Below are the code and all the weights of a small trained network. Each question names an input and a class and asks about switching units off, where a switched-off unit gives its printed mean instead of its output.

import numpy as np


def w(rows, s, z=0):
    codes = np.array(rows[::2]) - 128.0
    scale = np.full(codes.shape[1], s)
    scale[-1] = z or s
    return codes * scale


def f(y):
    return y / 2 * (1 + np.tanh(0.7978845608 * (y + 0.044715 * y**3)))


def log_softmax(a):
    a = a - a.max(-1, keepdims=True)
    return a - np.log(np.exp(a).sum(-1, keepdims=True))


def net(x, mask):
    res = np.array(x, float).reshape(1, 5) / 4 @ E
    y = f(res @ A[0][:, :-1].T + A[0][:, -1])
    res = res + np.where(mask, y, B[0][:, -1]) @ B[0][:, :-1]
    return log_softmax(res[-1] @ U[:, :-1].T + U[:, -1])


A, B = {}, {}
E = w([
[47,86,116,218,111,82,146,174,205,127],'x0',
[115,216,159,124,95,162,254,39,177,96],'x1',
[131,88,99,86,101,56,81,75,115,17],'x2',
[69,133,127,16,188,113,121,97,178,167],'x3',
[95,231,241,106,93,96,44,159,101,122],'x4',
],0.0099)
A[0] = w([
[101,204,173,150,126,90,106,141,111,144,100],'neuron 0',
[113,141,152,126,169,214,175,219,85,169,105],'neuron 1',
[192,70,98,139,142,109,210,83,200,138,73],'neuron 2',
[77,126,133,155,105,132,147,200,198,135,81],'neuron 3',
[138,91,107,89,178,67,56,181,126,149,100],'neuron 4',
[128,185,155,163,94,141,180,63,199,65,150],'neuron 5',
[144,198,141,113,86,134,123,106,135,125,130],'neuron 6',
[139,58,137,150,139,128,79,176,78,193,93],'neuron 7',
[105,159,121,66,199,89,107,102,168,194,136],'neuron 8',
[33,96,144,103,138,105,151,146,184,111,101],'neuron 9',
[76,192,113,146,107,101,201,117,160,94,71],'neuron 10',
[175,134,146,204,80,155,122,126,112,139,98],'neuron 11',
[190,151,134,39,128,227,145,57,59,118,100],'neuron 12',
[158,96,75,125,125,160,144,119,163,140,108],'neuron 13',
[242,142,116,76,175,153,94,124,2,154,106],'neuron 14',
[95,157,189,110,74,137,204,102,150,113,90],'neuron 15',
[61,175,169,144,111,121,71,169,158,93,71],'neuron 16',
[213,116,107,189,107,130,120,124,139,138,108],'neuron 17',
[172,76,36,158,138,128,170,130,182,91,110],'neuron 18',
[69,134,182,109,61,168,100,142,84,125,91],'neuron 19',
[225,141,113,211,79,130,159,178,84,121,176],'neuron 20',
[76,109,102,179,95,85,131,181,200,95,92],'neuron 21',
[177,119,76,179,184,115,161,110,139,118,43],'neuron 22',
[149,183,138,114,61,99,104,182,147,124,138],'neuron 23',
[110,165,114,191,124,129,173,154,48,175,98],'neuron 24',
[105,121,70,92,158,82,177,117,133,171,95],'neuron 25',
[119,113,90,91,156,52,104,87,174,48,123],'neuron 26',
[171,100,112,73,74,103,91,76,139,30,98],'neuron 27',
[57,107,101,198,169,5,143,152,114,116,99],'neuron 28',
[80,187,170,141,91,81,56,98,120,146,94],'neuron 29',
[135,162,135,140,99,96,172,70,146,131,121],'neuron 30',
[92,190,77,118,55,177,148,50,107,140,121],'neuron 31',
[118,158,158,119,184,182,138,143,188,221,118],'neuron 32',
[134,116,127,132,175,74,41,210,88,145,104],'neuron 33',
[71,115,64,42,204,169,112,106,188,179,171],'neuron 34',
[146,159,118,139,198,255,177,220,116,188,103],'neuron 35',
[155,25,113,123,169,219,164,86,168,136,113],'neuron 36',
[153,105,117,184,43,104,132,118,55,10,137],'neuron 37',
[54,174,173,93,70,115,86,123,113,170,148],'neuron 38',
[59,108,144,57,165,108,113,90,152,124,193],'neuron 39',
[109,84,47,164,219,125,155,91,91,119,89],'neuron 40',
[135,135,149,124,144,52,154,111,111,107,5],'neuron 41',
[168,118,45,126,160,150,104,147,164,126,97],'neuron 42',
[17,102,146,164,74,112,177,134,178,97,118],'neuron 43',
[166,66,80,152,133,117,63,224,102,186,78],'neuron 44',
],0.0091,0.0029)
B[0] = w([
[120,107,134,81,41,181,101,119,115,142,192],'neuron 0',
[40,214,112,106,94,98,133,44,123,100,209],'neuron 1',
[174,75,150,107,74,167,96,116,128,138,222],'neuron 2',
[117,209,107,114,127,92,96,144,158,194,185],'neuron 3',
[167,93,120,210,190,152,161,46,126,152,219],'neuron 4',
[151,88,100,204,157,165,131,124,124,97,236],'neuron 5',
[181,99,119,153,104,157,135,152,149,128,180],'neuron 6',
[185,89,94,187,146,139,160,70,103,108,216],'neuron 7',
[111,103,187,145,190,131,180,223,65,101,211],'neuron 8',
[98,164,144,148,177,106,100,180,140,115,186],'neuron 9',
[187,103,111,179,188,157,142,70,149,145,199],'neuron 10',
[114,104,189,136,144,67,111,190,67,124,186],'neuron 11',
[168,213,103,125,194,89,22,177,174,199,251],'neuron 12',
[125,86,133,52,98,139,114,161,135,163,178],'neuron 13',
[166,205,99,116,155,116,75,189,194,148,253],'neuron 14',
[169,63,131,176,175,186,156,69,143,103,209],'neuron 15',
[145,72,139,73,73,170,68,145,157,158,194],'neuron 16',
[136,106,160,132,107,97,149,157,109,97,181],'neuron 17',
[131,106,151,107,66,155,87,136,152,122,223],'neuron 18',
[150,87,135,57,100,155,105,151,140,128,178],'neuron 19',
[83,84,182,129,198,79,170,253,90,78,235],'neuron 20',
[146,226,116,95,126,109,105,201,167,211,202],'neuron 21',
[131,123,190,97,109,221,90,123,102,147,178],'neuron 22',
[96,70,107,66,103,200,108,128,116,93,177],'neuron 23',
[100,162,154,151,130,82,161,109,82,112,180],'neuron 24',
[114,92,173,104,119,109,104,168,144,115,171],'neuron 25',
[76,205,153,125,69,66,162,51,110,57,197],'neuron 26',
[109,210,116,119,63,47,153,52,118,113,204],'neuron 27',
[119,176,101,152,172,113,71,136,188,126,202],'neuron 28',
[111,73,162,107,81,209,96,140,146,116,205],'neuron 29',
[162,58,99,181,204,132,159,94,147,145,182],'neuron 30',
[180,83,84,215,168,158,164,125,145,147,199],'neuron 31',
[103,136,168,142,105,36,156,72,130,98,220],'neuron 32',
[209,65,106,187,164,137,133,47,162,111,241],'neuron 33',
[97,88,174,166,154,91,135,194,70,75,233],'neuron 34',
[55,165,165,145,42,73,122,48,168,77,246],'neuron 35',
[107,74,137,60,82,143,97,162,158,151,225],'neuron 36',
[87,154,197,120,127,58,164,164,76,105,224],'neuron 37',
[140,92,134,92,68,165,110,156,114,99,212],'neuron 38',
[104,119,171,162,148,90,141,212,57,55,206],'neuron 39',
[141,94,169,68,80,137,97,123,119,138,197],'neuron 40',
[128,133,142,145,107,107,124,108,132,125,132],'neuron 41',
[161,122,141,122,94,177,100,118,174,121,168],'neuron 42',
[186,183,79,139,160,63,95,157,179,160,207],'neuron 43',
[144,117,109,173,174,150,117,59,123,127,244],'neuron 44',
],0.007,0.011)
U = w([
[209,84,95,196,184,149,148,44,151,112,113],'0',
[154,79,135,62,36,181,95,136,151,128,115],'1',
[106,120,164,149,169,71,171,217,55,79,99],'2',
[190,246,76,125,164,89,78,161,209,180,115],'3',
[83,200,135,134,59,50,156,9,130,79,118],'4',
[139,137,101,137,130,108,147,141,122,91,245],'5',
[103,159,38,80,134,171,184,88,94,186,83],'6',
],0.012)

Each question gives the input, the list of numbers given to net, and the class t.
The units are the neurons (one row each of A and B). Each row of codes is followed by its name. A weight is (code - 128) times the scale printed after its matrix; where a second scale follows, it is the last column's (A, B and U).
mask holds one flag per neuron, in row order. A switched-off neuron (its flag False) gives its mean, the last column of its row in B, instead of its output. The means were averaged over made-up inputs and are rounded, as every weight is.
A unit's drop is (log p(t) with every unit on - log p(t) with that unit switched off) / (log p(t) with every unit on - log p(t) with every unit switched off).
The circuit of an input: a set's keep is (log p(t) with only the set's units on - log p(t) with every unit switched off) / (log p(t) with every unit on - log p(t) with every unit switched off). Starting from the 12 units with the biggest drops (on a tie, the unit counted first), units are removed one at a time, each time the one whose removal leaves the highest keep (on an exact tie, the one counted first), for as long as the keep stays at least 0.8.
circuit, biggest first: the units of the circuit, biggest drop first
k most important neurons: the k neurons with the biggest drops, biggest first
drop of u: that unit's drop, to one decimal
input [-7,-4,6,-3,-6], class 3: circuit, biggest first : neuron 14
input [8,-6,2,-8,-7], class 2: 3 most important neurons : neuron 20; neuron 37; neuron 12
input [1,-5,-6,4,-3], class 4: 3 most important neurons : neuron 35; neuron 1; neuron 32
input [0,-4,7,7,-1], class 2: 4 most important neurons : neuron 39; neuron 34; neuron 8; neuron 35
input [-4,-2,-1,0,-4], class 1: 3 most important neurons : neuron 43; neuron 21; neuron 28
input [5,-5,-8,7,8], class 1: 2 most important neurons : neuron 16; neuron 38
input [8,-7,-1,1,1], class 3: 2 most important neurons : neuron 21; neuron 3
input [-3,-2,5,6,5], class 2: 3 most important neurons : neuron 39; neuron 8; neuron 35
input [-5,5,-1,1,5], class 0: 2 most important neurons : neuron 15; neuron 31
input [1,6,0,8,-2], class 2: 2 most important neurons : neuron 34; neuron 39
input [-4,6,-1,6,7], class 1: 3 most important neurons : neuron 38; neuron 0; neuron 29
input [-4,2,-5,5,0], class 2: 4 most important neurons : neuron 8; neuron 34; neuron 27; neuron 26
input [-8,6,-3,-8,3], class 2: 3 most important neurons : neuron 20; neuron 11; neuron 37
input [-1,-7,-4,-7,6], class 0: 3 most important neurons : neuron 33; neuron 44; neuron 7
input [-8,4,8,-3,5], class 3: 3 most important neurons : neuron 12; neuron 14; neuron 35
input [-8,2,5,5,2], class 3: circuit, biggest first : neuron 12
input [-6,-1,-1,7,-3], class 2: drop of neuron 8 : 0.2
input [3,2,-8,5,-7], class 4: drop of neuron 1 : 0.5
input [7,0,-1,6,-1], class 3: drop of neuron 24 : 0.1
input [-4,3,6,-8,-6], class 2: circuit, biggest first : neuron 37
input [1,-1,5,-4,-4], class 4: drop of neuron 14 : 0.0
